Each row has a name. Each piece below is followed by the name of the row it came from, unless a question asks for something else. Each question is about the rows just above it. Some pieces are copies with a little noise.

F: [  98  -29  -87  -82 -100  -63   89  -91    9  102  -15   91  -90  -71
   41   42  -19    6 -107   -3  -91  -98 -103  -97   98  -94  -87   -8
  101  -63  -47]
L: [-17  27  10  33  22  37 -22   0  38 -11  38 -22  24 -32  34  11  33 -47
 -15  28  32  -8  25 -17 -18 -17  29 -51  -5  38 -12]
G: [-27 -55  50 -19 -23  15   4  45 -32 -15 -40 -32 -30 -14 -22  48  33 -13
 -16 -56 -10  40  12  34 -12  38 -25 -26 -23 -21 -64]
V: [-14 -23  15  -7 -25  23  -1  -1  10   1   1 -24 -25 -70  21  45  41 -63
 -58 -16  -6 -13   1 -26  -6 -22 -15 -74   1   0 -72]
P: [ 31 -38   2 -40 -45 -16  49   0 -17  38 -27  27 -47 -28   1  50  10   7
 -38 -30 -36  -5 -29  -6  40  -2 -44  -2  31 -36 -43]
K: [ -6  55  -5  45  44  23 -23 -11  38 -10  52  -5  48 -13  26 -22   3 -28
  17  53  43 -12  26 -16 -15 -16  47 -18  -3  45  34]
C: [-59  19  43  42  62  19 -52  51 -22 -19 -20 -51  55  49 -44 -40 -15   8
  76   1  52  56  54  60 -60  59  50  20 -68  28  43]
U: [-14 -10 -16 -14  -4 -28 -13  -8 -29 -20 -20  -9  -5  12 -34 -31 -37  12
  13 -14 -11  -4 -14   2 -15   1 -10  17 -22 -19  13]
J: [ 14 -64  10 -55 -62 -18  44   8 -34  26 -47   9 -65 -40 -13  61  15  -4
 -52 -57 -48  -1 -33  -4  30   2 -61 -18  17 -50 -72]
[ 44   8 -34  26] with +1 step of 1 on every entry: -> [ 45   9 -33  27]
asked: [-14 -10 -16 -14  -4 -28 -13  -8 -29 -19 -19  -9  -5  12 -35 -32 -38  12
  13 -15 -11  -4 -14   2 -14   0 -10  17 -21 -19  13] -> U
asked: [-58  19  43  42  61  18 -53  52 -20 -20 -20 -52  55  49 -45 -40 -15   8
  76   1  52  57  55  60 -60  60  49  21 -68  27  44] -> C
Go on from [-20 -20] to the end of its row. -> [ -9  -5  12 -34 -31 -37  12  13 -14 -11  -4 -14   2 -15   1 -10  17 -22
 -19  13]
asked: [-17  27  10  34  22  37 -22   2  38 -11  39 -23  24 -32  33  12  33 -47
 -16  29  34  -8  25 -16 -18 -16  29 -52  -5  38 -13] -> L
asked: [-30 -55  49 -21 -22  17   6  46 -31 -16 -42 -33 -32 -15 -23  49  33 -15
 -19 -55  -9  39  12  35 -12  38 -25 -25 -22 -21 -66] -> G

D: [  0 -12   3   9]
R: [ 12 -12  83   9]
Z: [ 12 -12   4   9]
D in full: -> [  0 -12   3   9]
Z in full: -> [ 12 -12   4   9]
The rest of the row after [-12   4]: -> [9]

tolo: [-22  -9 -59 -26 -26 -59 -26 -33 -46 -13 -21 -13 -24 -11 -15 -33  59 -16
  -9 -30 -52 -18 -16 -38 -10 -30 -69 -34 -27]
Kug: [ 82  41 -63 -59  82  53  81  76 -49 -66  76 -45 -57 -48 -10  81 -48  82
 -37  73 -48  83 -46 -64 -41  78 -63  80  81]
veze: [-22  -9 -59 -26  47 -59 -26 -33 -46 -13 -21 -13 -24 -11 -15 -33  59 -16
  -9 -30 -52 -18 -16 -38 -10 -30 -69 -34 -27]
veze in full: -> [-22  -9 -59 -26  47 -59 -26 -33 -46 -13 -21 -13 -24 -11 -15 -33  59 -16
  -9 -30 -52 -18 -16 -38 -10 -30 -69 -34 -27]
asked: [-21  -9 -60 -26  47 -60 -26 -34 -45 -13 -21 -13 -24 -11 -14 -33  59 -16
  -9 -31 -52 -18 -17 -37 -10 -30 -69 -34 -27] -> veze
Shift each entry of [-48  82] by -1 times 1: -> [-49  81]

toz: [ 43  77 -31  28]
dulo: [-73 -68  68   2]
Figu: [-80  55  15 -23]
niru: [-80  66  15 -23]
zefen: [-56  -5  57  76]
Vur: [-57  -5  57 -39]
Pufit: [57 21 23  1]
nivi: [ 58  23   9 -31]
dof: [-56  -5  57 -39]
[43 77] with +1 step of 1 on every entry: -> [44 78]
asked: [ 43  77 -31  28] -> toz
asked: [-72 -68  69   3] -> dulo

guzod: [-13 -18 -27  82 -16 -17 -49  22  55 -30  57 -30  13   1  10 -16 -13 -13
 -38  -4  17  23 -21  -2   6 -37 -30 -20  20  39  -6  24  24 -26  40  -8
  -4  31 -30 -18   9 -31  34 -28   1 -27  53  29  56 -25  -6 -10  -8 -30
 -64  -7  18 -12   0  -5 -19 -44  32 -36]
Namem: [ 12 -15 -29  25  -2 -11 -23  11  35  -2   5 -29  24  -3  15 -20  -9   2
 -13 -21  -2   1  -8 -13  26 -34  -9 -32 -15  18  -7  -1  24  22  11  -5
  -8   9  -9  -7   8   2  25   5 -12 -22   7  -2  25  -5 -23  -7  26 -19
 -31  -5  11 -19  15 -17  -4 -18   5 -19]
gumuz: [-13 -18 -27  82 -16 -17 -49  22  55 -30  57 -30  13   1  10 -16 -13 -13
 -38  -4  17  23 -21  -2   6 -37 -30 -20  20  39  -6  24  24 -26  40  -8
  -4  31 -30 -18   9 -31  34 -28   1 -27  53  29  56 -25  -6 -10  11  10
  -1   3   5  -5  14  -8  -2  -8  -3  -7]
gebo: [ 17   9  10  14 -25  29  -8 -14   1  -2  14  22  -2   1  -9  18   9  -7
  18   3   0 -11   7   4  30  38   9 -11 -19  14  -1  26   4  21  13  14
  35  -9  -7  -5  10  17  -3  -3   9  23   9   3   2  10 -11  48 -48 -19
   8   2   2  -6 -45  15 -12 -17  -1  -4]
zurik: [ 13   9  24  -9 -10  14   6 -39 -28  13 -26  21  -1  -1   2  19  -6  15
   3  10 -13  24  12  28  -5  26  23   3   9 -14  10 -10  -6   2  -3  10
  14 -13  19 -12   4 -15 -11  -2  -2  23   2  -5 -21   5  20  35 -10  -4
  14   6   3   7 -18  19  12  34   2  23]
dopu: [-32  16  14 -31   7   8  14 -14 -11 -13   6   5 -25  -8  -8  -8  -6  -5
   7  12  -5  -1 -11 -50 -40 -11 -32  23  34 -41  13   1  19 -11  -6 -11
   5   3  31   6  -1  19 -24 -13   0 -15  -7 -11  -1 -17   6  -3  11  38
   3  14  14  14  22 -18   0  -8  -1   9]
Lebag: [ -8  -1  19  23  -6   3 -40  -7  -5 -25  30   7  -7  13   8 -18  12 -17
 -20  25  -6 -21 -29 -38  -9 -15 -39   0   8 -11  13   1  18   6  17   7
  19  21   5  -6  19  12 -16  -8  27 -13  20   8  19 -21 -24 -11 -16  -9
   4 -20   1 -19 -15  -3  -9 -35  16 -21]
The rest of the row after [13  1 18]: -> [  6  17   7  19  21   5  -6  19  12 -16  -8  27 -13  20   8  19 -21 -24
 -11 -16  -9   4 -20   1 -19 -15  -3  -9 -35  16 -21]
asked: [ 17  10  10  13 -26  28  -9 -14  -1  -2  15  23  -1   0  -9  19  10  -8
  19   4  -2 -10   8   4  30  38  10 -10 -20  13   0  26   4  21  12  14
  36 -10  -5  -5  10  16  -4  -3  10  23   9   4   0   9 -10  47 -47 -19
  10   1   1  -5 -46  13 -12 -17  -1  -3] -> gebo
[10] with -1 step of 1 on every entry: -> [9]
asked: [-12 -18 -27  83 -17 -17 -49  22  54 -30  58 -29  13   1  10 -16 -13 -13
 -38  -4  17  23 -22  -3   5 -37 -30 -20  20  39  -6  25  24 -26  41  -9
  -4  31 -30 -17  10 -31  34 -29   2 -27  53  30  57 -25  -5 -10  -8 -30
 -63  -6  18 -13   1  -4 -19 -43  32 -36] -> guzod

buto: [ 79  36 -69 103  66 -22]
bak: [-19 -79  76  30  56  51]
Dedak: [-46  43  65  87 -66  44]
davak: [ 12   0  76  88 -66  44]
lageb: [-11 -61 -28  14  89  60]
gidu: [-81  69  21 -24 -67  26]
Shift each entry of [12  0 76 88] by -1 times 1: -> [11 -1 75 87]
lageb in full: -> [-11 -61 -28  14  89  60]
Move every entry of [-61] by +1 step of 1. -> [-60]
After [103  66], its row goes on with -> [-22]
Move every entry of [ 69  21 -24 -67] by +1 step of 1. -> [ 70  22 -23 -66]

Kunur: [-11   4 -15  10 -14  -2  -2 -41 -34  64 -46  -5  41 -13  -8  49]
Pok: [-64 -11  56  -8   3 -32 -68  -2  51   8 -14  10 -33  -2 -40 -15]
Ret: [-22 -29 -50   9 -14 -23  22  -9 -12  26  20 -14  43  72  22 -46]
Fefe: [-22 -29 -50   9 -37 -23  22  -9 -12  26  20 -14  43  72  22 -46]
gul: [ 26   0  36  17  33 -95 -19   4 -76  -5  20 -13  43  72  22  48]
gul in full: -> [ 26   0  36  17  33 -95 -19   4 -76  -5  20 -13  43  72  22  48]
Go on from [-37 -23  22] to the end of its row. -> [ -9 -12  26  20 -14  43  72  22 -46]
Shift each entry of [  9 -37 -23] by +1 times 1: -> [ 10 -36 -22]
Kunur in full: -> [-11   4 -15  10 -14  -2  -2 -41 -34  64 -46  -5  41 -13  -8  49]
Fefe in full: -> [-22 -29 -50   9 -37 -23  22  -9 -12  26  20 -14  43  72  22 -46]
Go on from [-95 -19] to the end of its row. -> [  4 -76  -5  20 -13  43  72  22  48]

velu: [-13 -55  29  20  57 -39  89 -44 -41   7 -13  12 -58 -29  78]
bekog: [-13 -55  29  19  57 -39  89 -44 -41   7 -13  12 -58 -29  78]
tizu: [-28 -67  78 -19  20 -68  74  44 -76  62 -47  41 -19  58  79]
vep: [-28 -67  78 -19  20 -68  74  44 -76  62 -47  41 -58 -36 -10]
velu in full: -> [-13 -55  29  20  57 -39  89 -44 -41   7 -13  12 -58 -29  78]
The rest of the row after [29 20 57]: -> [-39  89 -44 -41   7 -13  12 -58 -29  78]
Which row holds [-13 -55  29  20  57 -39  89 -44 -41   7 -13  12 -58 -29  78]? -> velu
Which row holds [-13 -55  29  19  57 -39  89 -44 -41   7 -13  12 -58 -29  78]? -> bekog
asked: [-28 -67  77 -19  21 -69  78  46 -76  66 -49  40 -17  58  79] -> tizu

veliz: [ 26  15  28  21  10   2  -5 -13 -14 -12  -7   0   5  15  22  22  18  10
   2  -9 -19 -25 -26 -24 -19 -11  -2   5  11  12  10   4  -4]
Davoz: [ 21 -35  23  20  13   7  -3  -9 -16 -12  -9  -1   8  13  24  29  29  25
  19  12   0  -8 -13 -15 -13  -7   1   6  16  22  20  16  11]
Siz: [ -8  22  -2   7  16  24  29  29  26  18  10   2  -7 -14 -16 -13 -10   0
  12  16  20  20  17  10   1  -9 -17 -24 -26 -25 -18 -11  -2]
bebeb: [ 16 -86  22  27  29  27  19  11   1  -7 -13 -15 -11  -6   1   8  16  20
  22  18  10   1  -9 -17 -23 -26 -24 -19 -12  -2   6   8  10]
veka: [ 16 -86  22  27  29 -13  19  11   1  -7 -13 -15 -11  -6   1   8  16  20
  22  18  10   1  -9 -17 -23 -26 -24 -19 -12  -2   6   8  10]
asked: [ 14 -84  21  29  29  26  20  11   3  -4 -12 -15 -12  -7   1   7  18  20
  23  20  10   1 -10 -16 -21 -25 -25 -20 -11  -2   2   9   9] -> bebeb
Shift each entry of [  0  -8 -13 -15] by +1 times 1: -> [  1  -7 -12 -14]

vabat: [ -7 -37  -5  32  64 -36 -22  52 -22  -8 -29  27   6  45 -48  13 -26  62
  65]
Buv: [  3   8 -16  35 -15  28 -33  14  43 -55 -25  26  40  40   5 -41 -51 -52
  28]
rutok: [ -96   -6  -70   45   -3  -40 -107   -9  -61  -78  -35    5  -34   46
  -75  -18  -83   18   60]
Mamu: [  8 -14 -69  45  -6  12 -22   9  29 -53 -48  10  18  36  -2 -37 -61 -60
  29]
gep: [ 49 -40  29  12  47  -9  20  47  26   1 -34  10  28  32  -6   5 -21  11
  40]
Siruk: [-37  68  -8  38 -45  41 -31  47  27   1  39  -1   0  26  24  11  -7 -17
  15]
Move every entry of [27] by -1 step of 1. -> [26]
asked: [ -96   -6  -70   44   -3  -40 -108  -10  -62  -79  -37    7  -34   47
  -74  -18  -85   17   60] -> rutok
The rest of the row after [-70  45]: -> [  -3  -40 -107   -9  -61  -78  -35    5  -34   46  -75  -18  -83   18
   60]
vabat in full: -> [ -7 -37  -5  32  64 -36 -22  52 -22  -8 -29  27   6  45 -48  13 -26  62
  65]
The rest of the row after [47 26  1]: -> [-34  10  28  32  -6   5 -21  11  40]
asked: [ -7 -37  -5  32  64 -35 -22  52 -23  -9 -28  27   6  45 -48  12 -26  62
  66] -> vabat

takez: [ -1  20 -26  -6  -3  50 -17  48 -35   7   0   6  32 -36  27  21  17 -40
  35  49 -13 -22  29 -10  -9 -23 -15   0   9  43  -4  36]
pemog: [ 28  -8 -26 -29  -9 -25 -12 -13 -10 -37 -10  -3 -45  12 -39 -14 -31 -23
   0 -36 -33 -14 -22 -26 -34 -12 -10 -33 -45 -11 -31 -18]
difo: [-43 -42 -13 -17   7  12   3   9 -53  22  -8  16  21 -53  36   5  35 -78
 -10  -8   2 -21  -5 -23 -27 -27 -10  -2 -17  34 -48 -24]
tifon: [ 17   3 -11 -41  -9 -10 -14   3  -9 -26  -8 -20 -51   4 -33 -15 -34 -25
  16 -22 -21 -21 -10 -43 -39 -25  -3 -21 -49 -26 -21  -5]
toko: [ 75  12  38   2 -15  19  -4  40  12   4 -14 -33  16  55   4 -24  -4  14
  54  -8  18  -4  26  -8  14 -15   2  36  20 -39  64  14]
gev: [ -6  94  13 -18  26  48  12  45  37  -9  44  26 -45  24 -16  42 -19   8
  46  55   0  13  36 -14 -19  16  37 -10 -40  44 -30  75]
kaza: [ 38  68 -11  -5   8  32  -8  29  19 -23  24   9 -22  24 -24  26 -27  18
  37  51 -21   1  34   2  -7  10  12 -15 -10  17   2  62]
sopu: [-58 -51   9  56  21 -60  32 -82  15  17  12  37  44 -25  11   8  34  29
 -94 -27  25  39 -55  64  45  47  12  -6  47  13 -13 -54]
pogeg: [ 53  83  -2 -36  -3  87 -21  99  -4  -5  12 -14 -19  24   5  21 -18 -21
 103  71 -15 -25  75 -41 -29 -30   5  12 -27  22  15  89]
Mugi: [-53 -32   7  31  12 -20  17 -42  -1  21   5  20  32 -26  20   7  26   7
 -59   1  17  18 -14  36  23  23   6   4  29  11 -15 -23]
Mugi in full: -> [-53 -32   7  31  12 -20  17 -42  -1  21   5  20  32 -26  20   7  26   7
 -59   1  17  18 -14  36  23  23   6   4  29  11 -15 -23]
asked: [ 19   2 -12 -40  -7 -11 -12   4 -11 -26  -9 -19 -51   5 -32 -13 -35 -23
  15 -21 -23 -21 -10 -43 -39 -28   0 -21 -50 -25 -23  -4] -> tifon
Go on from [ 5 21] to the end of its row. -> [-18 -21 103  71 -15 -25  75 -41 -29 -30   5  12 -27  22  15  89]

